Look-ups in named tables: a row name and a column name give one cell, copied from the table.

pel =
	deniza	fidaf	zun	zeg	votivo	zif	gevem
rarasev	1.45	-5.82	2.84	-1.49	-7.06	2.96	3.11
mutira	2.99	1.40	-5.85	-0.47	5.04	-1.98	3.69
lizaman	4.80	1.68	-4.55	4.73	-0.40	0.32	-1.64
kar	4.36	-0.44	-5.04	-4.15	4.76	-1.72	-7.33
sudimud	-6.95	-7.27	1.30	1.40	-0.60	2.21	2.61
miva	2.84	3.23	2.85	-2.54	3.74	-1.57	2.70
tifaroz	0.74	3.79	4.49	-7.83	4.48	-4.34	3.52

zun of sudimud: 1.30
gevem of tifaroz: 3.52
gevem of rarasev: 3.11
deniza of rarasev: 1.45
zif of sudimud: 2.21
zeg of kar: -4.15
gevem of sudimud: 2.61
zeg of mutira: -0.47
zun of mutira: -5.85
votivo of rarasev: -7.06
fidaf of kar: -0.44
gevem of mutira: 3.69
zif of lizaman: 0.32
votivo of mutira: 5.04

Table peb
|  | bulibep | rigol | kap | ril | pigi | bezife | defeke | kogot | ret |
|---|---|---|---|---|---|---|---|---|---|
| tev | 127 | 141 | 172 | 125 | 139 | 97 | 119 | 104 | 153 |
| pav | 208 | 107 | 65 | 56 | 119 | 234 | 65 | 128 | 161 |
| lota | 148 | 36 | 50 | 174 | 132 | 128 | 140 | 180 | 64 |

kogot of pav = 128
bulibep of tev = 127
bezife of tev = 97
defeke of pav = 65
rigol of tev = 141
bulibep of lota = 148
Row with the largest defeke: lota

tidu =
,duz,maf,vik,rekofam,nusedo,nom,nat
zef,-41.574,57.916,-49.551,18.940,-4.708,24.943,-80.068
tokared,-41.700,15.714,-39.669,-3.628,-9.819,0.211,-39.147
vunob,-30.085,3.108,-27.939,-7.319,-15.916,-18.239,-38.161
muziva,-35.132,-23.497,-30.088,-10.658,-18.549,-35.575,-33.616
gopova,-22.103,-27.712,-18.211,-22.688,-8.010,-24.603,-12.681
sadugos,-27.050,-22.841,-31.925,-26.789,-22.611,-12.075,-28.121
siz,-20.506,-25.645,-11.619,-31.231,-35.681,-37.788,-26.750
nen,-7.686,-36.855,-19.514,-32.967,-19.078,-35.328,-0.452
dal,-22.002,-47.955,-27.902,-41.186,-23.522,-30.446,9.494
mikevo,1.077,-44.326,-16.889,-19.396,-31.162,-33.462,-9.841
lufuru,-14.104,-40.730,-20.449,-32.678,-19.397,-23.977,-10.404
pak,9.225,-38.704,-14.440,-42.248,-18.677,-25.848,4.084
nos,14.139,-45.090,-23.403,-34.518,-14.999,-27.537,16.505

lufuru, vik => -20.449
muziva, nusedo => -18.549
sadugos, nat => -28.121
dal, duz => -22.002
dal, nusedo => -23.522
pak, rekofam => -42.248
pak, nom => -25.848
gopova, nom => -24.603
gopova, rekofam => -22.688
siz, vik => -11.619
tokared, nom => 0.211
pak, nat => 4.084
muziva, nat => -33.616
siz, maf => -25.645
siz, nusedo => -35.681
dal, rekofam => -41.186
dal, maf => -47.955
Row with the largest nat: nos

bule
fields: selilez, popazoz, kura, siril
dusa: [116, 144, 136, 115]
filifen: [143, 134, 131, 175]
lukad: [102, 112, 99, 91]
vabul: [184, 131, 74, 156]
befipa: [79, 137, 104, 119]
pona: [201, 60, 87, 235]
tebeg: [164, 101, 68, 56]
kunugib: [189, 75, 111, 177]
vikabob: [155, 127, 116, 180]
vevabov: [168, 192, 209, 136]
zuf: [165, 222, 172, 110]
depip: [209, 66, 233, 82]

kura of tebeg is 68
kura of pona is 87
siril of filifen is 175
siril of depip is 82
kura of kunugib is 111
siril of dusa is 115
popazoz of vikabob is 127
selilez of zuf is 165
siril of lukad is 91
selilez of dusa is 116
kura of vikabob is 116
kura of vevabov is 209
popazoz of filifen is 134
Which row has the largest popazoz? zuf

Table peduv
columns: tiro, luz, tude, fizu, bulevu, nuto, vinu
gapidi: [5.6, 7.1, 4.9, 6.7, 6.6, 6.8, 3.4]
fanuva: [5.4, 7.2, 5.1, 3.7, 7.9, 6.3, 6.9]
kesez: [8.5, 9.7, 2.3, 8.5, 7.1, 8.9, 0.3]

nuto of gapidi: 6.8
tude of fanuva: 5.1
fizu of gapidi: 6.7
tude of gapidi: 4.9
bulevu of fanuva: 7.9
nuto of kesez: 8.9
tiro of gapidi: 5.6
luz of gapidi: 7.1
tiro of kesez: 8.5
vinu of kesez: 0.3
bulevu of kesez: 7.1
luz of fanuva: 7.2
tude of kesez: 2.3
vinu of gapidi: 3.4
bulevu of gapidi: 6.6
vinu of fanuva: 6.9
tiro of fanuva: 5.4
fizu of kesez: 8.5

lon =
       tez   sif  rumo   bupi  bepubi
dib   51.2  39.7  36.9   35.5    38.1
dor   59.5  36.9  42.8   56.2    32.8
bos  -73.8  56.3  18.9   -6.9   -22.1
pom  -28.8  38.9  24.5  -13.2    30.0

What is the tez of dor in lon?
59.5
What is the bupi of bos in lon?
-6.9
What is the rumo of pom in lon?
24.5
What is the sif of dib in lon?
39.7
What is the tez of bos in lon?
-73.8
What is the sif of bos in lon?
56.3
What is the tez of pom in lon?
-28.8
What is the bupi of dib in lon?
35.5
What is the rumo of dor in lon?
42.8
What is the sif of dor in lon?
36.9
What is the rumo of bos in lon?
18.9
What is the sif of pom in lon?
38.9
What is the bupi of dor in lon?
56.2
What is the tez of dib in lon?
51.2

Table dab
	fet	fuv	donirim	sos
lubu	5418	5186	6419	6623
zar	5405	5441	4493	5668
sulapep	4993	5039	5489	5467
sitavak	4792	4711	7171	4675
kub	5229	5418	4759	4708
nidada	5427	5160	6912	4105
kulito	5411	5054	6971	5211
mivis	5376	5039	6876	5834
tifasen	5409	5343	5650	5133
duvor	5370	5753	222	3785
fiz	5048	5116	7647	6213

lubu, donirim: 6419
duvor, donirim: 222
zar, sos: 5668
sitavak, fuv: 4711
tifasen, fuv: 5343
kub, fet: 5229

vuz
         gasok  zasalar  zifi  zuzatoz  ded  ser  fona  vam
les        -23       14   -17        7    0  -34   -46   14
lazuzez    -29      -30    -1      -20   -3  -22    11  -82
sadazu       5      -48   -18       -6  -63  -21   -25  -40
vogav      -27      -76   -28       -2    6  -23   -11  -39
gil         -6        6     2       -8  -16  -32    -6    0
bozeniz    -12       28   -15      -15  -11  -38   -22  -15
gid        -40       41    -2      -24   26  -11   -35  -14
diripi     -47       -4    -3      -15   24   21    34  -25
nemevu       7      -16   -51      -22    8  -28   -67   57

nemevu, ser => -28
gid, zasalar => 41
gil, ded => -16
gid, zifi => -2
sadazu, zuzatoz => -6
lazuzez, zifi => -1
les, zasalar => 14
sadazu, vam => -40
nemevu, ded => 8
les, ded => 0
diripi, ded => 24
lazuzez, fona => 11
diripi, vam => -25
lazuzez, ser => -22
diripi, fona => 34
Which row has the largest zifi? gil

bogiba =
,meke,nafepa,lumebi
tikuped,-22.15,51.80,32.22
riv,-51.67,58.11,11.33
gom,-54.78,-21.85,-5.97
dem,-61.56,38.56,-43.85

tikuped, meke -> -22.15
riv, nafepa -> 58.11
dem, meke -> -61.56
dem, lumebi -> -43.85
gom, lumebi -> -5.97
riv, meke -> -51.67
dem, nafepa -> 38.56
tikuped, lumebi -> 32.22
gom, nafepa -> -21.85
riv, lumebi -> 11.33
gom, meke -> -54.78
tikuped, nafepa -> 51.80

Table feb
	bekabu	dusode	gopo	zogubo	geg	mefafaf	vezizub	mov	ven	kapa
nupar	133	157	125	142	106	155	132	183	90	119
linar	161	176	102	155	153	167	142	113	168	151
nas	151	155	151	159	155	145	142	159	174	166
leg	129	168	112	115	148	132	179	172	169	183
sego	181	142	138	187	172	163	161	165	152	144
noz	152	174	96	154	163	164	167	119	158	170
pegomi	157	133	193	181	163	166	187	160	117	140
ked	194	150	146	162	149	46	149	164	87	193
malod	184	108	146	193	158	157	177	160	152	145
beru	196	116	159	187	179	154	177	155	151	137
kom	190	113	150	185	166	152	176	155	154	139
kosez	202	82	163	192	163	144	196	150	153	146
zadone	168	152	160	160	152	160	140	145	178	164
letu	149	162	148	155	154	144	142	162	176	166

What is the gopo of ked in feb? 146
What is the geg of beru in feb? 179
What is the gopo of kom in feb? 150
What is the zogubo of pegomi in feb? 181
What is the ven of noz in feb? 158
What is the mov of letu in feb? 162
What is the vezizub of zadone in feb? 140
What is the zogubo of beru in feb? 187
What is the dusode of beru in feb? 116
What is the vezizub of nupar in feb? 132
What is the bekabu of leg in feb? 129
What is the gopo of noz in feb? 96
What is the zogubo of kosez in feb? 192
What is the gopo of leg in feb? 112

